q865: [-1.00  2.35 -1.40  1.93  0.21  0.88  0.42  0.23]
q705: [-0.85 -3.79  3.01 -3.77 -0.98  0.58 -0.21 -0.66]
q267: [-4.47  0.46  3.09  0.58 -2.62 -2.02  1.49  0.77]
q200: [ 0.63  0.34  2.39 -3.65  2.42 -1.07  4.45 -3.13]
q700: [-2.52 -0.58  2.88 -1.98  0.22  0.24  0.75 -0.83]
q502: [-0.44  5.60 -3.89  3.40  2.81 -1.67  1.94  2.31]
q858: [-1.92 -4.27  3.86 -4.19 -0.97  2.07 -0.97 -1.51]
q209: [-3.75 -1.34 -4.14  2.84 -0.50  0.25 -8.36  7.39]
q942: [-0.67  4.11 -2.43  2.92  2.69 -1.57  0.30  1.54]
q788: [ 0.15 -1.56 -1.88  2.13 -1.34 -0.54 -1.42  3.75]
q569: [-1.30 -2.96  3.03 -3.39 -0.93  0.79 -0.04 -0.22]
q852: [-0.19  4.69 -3.54  4.37  2.12 -2.01  2.07  0.99]
where: [1.94]
q502, 6
find: [0.24 0.75]
q700

q836: [-0.04  7.37  1.75  0.74]
q457: [ 0.98 -7.86 -2.71  0.75]
q724: [-7.87 -7.86 -2.71 -0.21]
at: [-7.86 -2.71  0.75]
q457, 1
find: [-7.87 -7.86 -2.71]
q724
where: [7.37]
q836, 1
where: [0.74]
q836, 3
find: [ 0.98 -7.86 -2.71  0.75]
q457

q953: [-0.19  0.31  0.38 -0.35 -0.20 -0.13 -0.34  2.36  0.55  0.21 -0.03  0.16
  0.89]
q268: [-0.06  0.04 -0.03 -0.64 -0.12 -0.17  0.13 -0.71  0.26 -0.35 -0.17  0.12
  0.41]
q234: [-0.35 -0.20 -0.13  0.30  2.36  0.55  0.20  0.87  4.79  0.48  0.01  0.27
 -7.70]
q364: [ 0.18  0.09  0.20  0.45  0.27  0.21 -0.06  0.64  0.19  0.37  0.22  0.12
 -0.38]
q501: [-0.06  0.01  0.45 -0.06  0.64  0.19  0.21  0.20  0.27 -0.14  0.08 -0.03
  0.13]
q519: [ 3.57 -3.28 -2.11 -0.28  2.99  1.88 -3.88  0.06 -0.68 -1.83  5.44 -4.76
  0.91]
next: [ 0.20  0.45  0.27  0.21 -0.06  0.64  0.19]
[0.37]
where: [1.88]
q519, 5
next: [-0.35 -0.20 -0.13 -0.34  2.36  0.55  0.21]
[-0.03]
at: [2.36 0.55 0.20 0.87 4.79 0.48]
q234, 4
find: [-0.13  0.30  2.36  0.55  0.20  0.87  4.79  0.48  0.01]
q234
find: [ 0.27  0.21 -0.06  0.64  0.19]
q364

